Below are the code and all the weights of a small trained network. Each question names an input and a class and asks about switching units off, where a switched-off unit gives its printed mean instead of its output.

import numpy as np


def w(rows, s, z=0):
    codes = np.array(rows[::2]) - 128.0
    scale = np.full(codes.shape[1], s)
    scale[-1] = z or s
    return codes * scale


def norm(h):
    return h / np.sqrt((h * h).mean(-1, keepdims=True) + 1e-5)


def f(y):
    return y / 2 * (1 + np.tanh(0.7978845608 * (y + 0.044715 * y**3)))


def log_softmax(a):
    a = a - a.max(-1, keepdims=True)
    return a - np.log(np.exp(a).sum(-1, keepdims=True))


def net(x, mask):
    res = np.array(x, float).reshape(1, 4) / 4 @ E
    u = 0
    for l in range(2):
        y = f(norm(res) @ A[l][:, :-1].T + A[l][:, -1])
        res = res + np.where(mask[u : u + 9], y, B[l][:, -1]) @ B[l][:, :-1]
        u += 9
    return log_softmax(norm(res)[-1] @ U[:, :-1].T + U[:, -1])


A, B = {}, {}
E = w([
[135,42,179,190],'x0',
[4,71,20,251],'x1',
[95,213,184,155],'x2',
[128,130,133,126],'x3',
],0.0045)
A[0] = w([
[152,136,110,224,155],'0.n1',
[64,28,70,152,204],'0.n2',
[178,122,59,184,123],'0.n3',
[160,45,255,186,99],'0.n4',
[157,24,98,104,160],'0.n5',
[64,165,168,193,255],'0.n6',
[96,225,227,202,95],'0.n7',
[123,215,10,103,108],'0.n8',
[155,47,178,230,132],'0.n9',
],0.006,0.0024)
B[0] = w([
[147,151,130,129,156],'0.n1',
[156,159,186,92,252],'0.n2',
[145,190,121,159,147],'0.n3',
[161,186,119,181,188],'0.n4',
[75,136,125,105,192],'0.n5',
[139,181,130,30,194],'0.n6',
[43,86,136,90,164],'0.n7',
[255,144,92,136,172],'0.n8',
[180,153,107,108,193],'0.n9',
],0.0057,0.004)
A[1] = w([
[140,111,199,255,191],'1.n1',
[207,80,86,156,182],'1.n2',
[158,103,163,105,252],'1.n3',
[163,152,133,59,145],'1.n4',
[160,45,82,76,150],'1.n5',
[56,154,53,215,157],'1.n6',
[97,76,107,141,102],'1.n7',
[140,80,145,158,94],'1.n8',
[179,177,152,107,92],'1.n9',
],0.0086,0.0033)
B[1] = w([
[177,210,23,90,194],'1.n1',
[90,206,156,135,224],'1.n2',
[41,108,91,144,247],'1.n3',
[136,101,145,254,253],'1.n4',
[57,205,195,99,201],'1.n5',
[196,63,231,125,220],'1.n6',
[172,167,173,106,122],'1.n7',
[137,181,100,86,122],'1.n8',
[144,69,65,173,215],'1.n9',
],0.0059,0.0039)
U = w([
[217,192,64,132,168],'0',
[224,51,217,136,145],'1',
[34,165,171,18,146],'2',
[124,140,112,178,182],'3',
[86,57,56,143,83],'4',
[86,36,46,68,1],'5',
[92,2,33,38,2],'6',
],0.01,0.0077)

Each question gives the input, the list of numbers given to net, and the class t.
The units are the neurons (one row each of A and B). Each row of codes is followed by its name. A weight is (code - 128) times the scale printed after its matrix; where a second scale follows, it is the last column's (A, B and U).
mask holds one flag per neuron, layer by layer. A switched-off neuron (its flag False) gives its mean, the last column of its row in B, instead of its output. The means were averaged over made-up inputs and are rounded, as every weight is.
A unit's drop is (log p(t) with every unit on - log p(t) with that unit switched off) / (log p(t) with every unit on - log p(t) with every unit switched off).
The circuit of an input: a set's keep is (log p(t) with only the set's units on - log p(t) with every unit switched off) / (log p(t) with every unit on - log p(t) with every unit switched off). Starting from the 12 units with the biggest drops (on a tie, the unit counted first), units are removed one at a time, each time the one whose removal leaves the highest keep (on an exact tie, the one counted first), for as long as the keep stays at least 0.8.
circuit, biggest first: the units of the circuit, biggest drop first
most important unit: the unit with the biggest drop
top k neurons: the k neurons with the biggest drops, biggest first
k most important neurons of layer l: the k neurons of layer l with the biggest drops, biggest first
input [-5,5,8,4], class 2: circuit, biggest first	[0.n7 1.n4 1.n6]
input [4,5,8,2], class 2: circuit, biggest first	[0.n6 1.n4]
input [-7,7,-6,7], class 0: top 3 neurons	[0.n8 1.n3 0.n7]
input [3,5,6,-6], class 2: circuit, biggest first	[0.n6 1.n4]
input [-1,-2,-6,4], class 2: circuit, biggest first	[1.n5]
input [-6,-7,3,-6], class 1: top 2 neurons	[1.n1 1.n4]
input [1,3,6,2], class 2: circuit, biggest first	[0.n6 0.n7]
input [-3,7,6,1], class 1: circuit, biggest first	[1.n6 1.n3]
input [6,-6,-8,-6], class 2: 3 most important neurons of layer 0	[0.n2 0.n8 0.n5]
input [7,-3,1,-7], class 0: circuit, biggest first	[1.n1 0.n4]
input [-5,-2,-6,5], class 2: top 3 neurons	[1.n5 0.n4 0.n2]
input [8,4,8,0], class 0: 2 most important neurons of layer 1	[1.n1 1.n5]
input [6,6,-2,0], class 0: top 2 neurons	[1.n1 0.n2]
input [7,0,6,0], class 0: most important unit	0.n4
input [1,-2,-4,8], class 3: top 3 neurons	[0.n7 1.n4 0.n4]
input [0,8,8,-4], class 1: top 2 neurons	[1.n6 1.n3]
input [-8,7,-6,-5], class 0: 4 most important neurons of layer 1	[1.n3 1.n6 1.n4 1.n9]
input [-6,8,-2,0], class 1: 2 most important neurons of layer 1	[1.n6 1.n1]
input [-4,-2,-4,8], class 3: top 4 neurons	[1.n4 0.n7 1.n1 0.n8]
input [0,6,5,-2], class 1: circuit, biggest first	[1.n6]
input [-2,5,-6,0], class 2: 3 most important neurons of layer 0	[0.n4 0.n2 0.n8]
input [4,7,0,3], class 1: top 2 neurons	[1.n6 0.n6]
input [-1,4,-6,-6], class 2: 2 most important neurons of layer 1	[1.n5 1.n4]
input [-1,4,6,6], class 2: top 3 neurons	[0.n6 0.n7 1.n4]
input [6,7,-4,0], class 1: top 2 neurons	[1.n6 0.n8]
input [-1,-4,-1,-7], class 3: 3 most important neurons of layer 1	[1.n4 1.n6 1.n3]
input [-2,-1,-6,-5], class 2: most important unit	1.n5
input [-2,-5,3,-2], class 1: top 2 neurons	[1.n1 1.n2]
input [8,6,8,-6], class 0: 2 most important neurons of layer 0	[0.n9 0.n5]
input [-4,-3,-3,-6], class 3: 2 most important neurons of layer 1	[1.n4 1.n1]
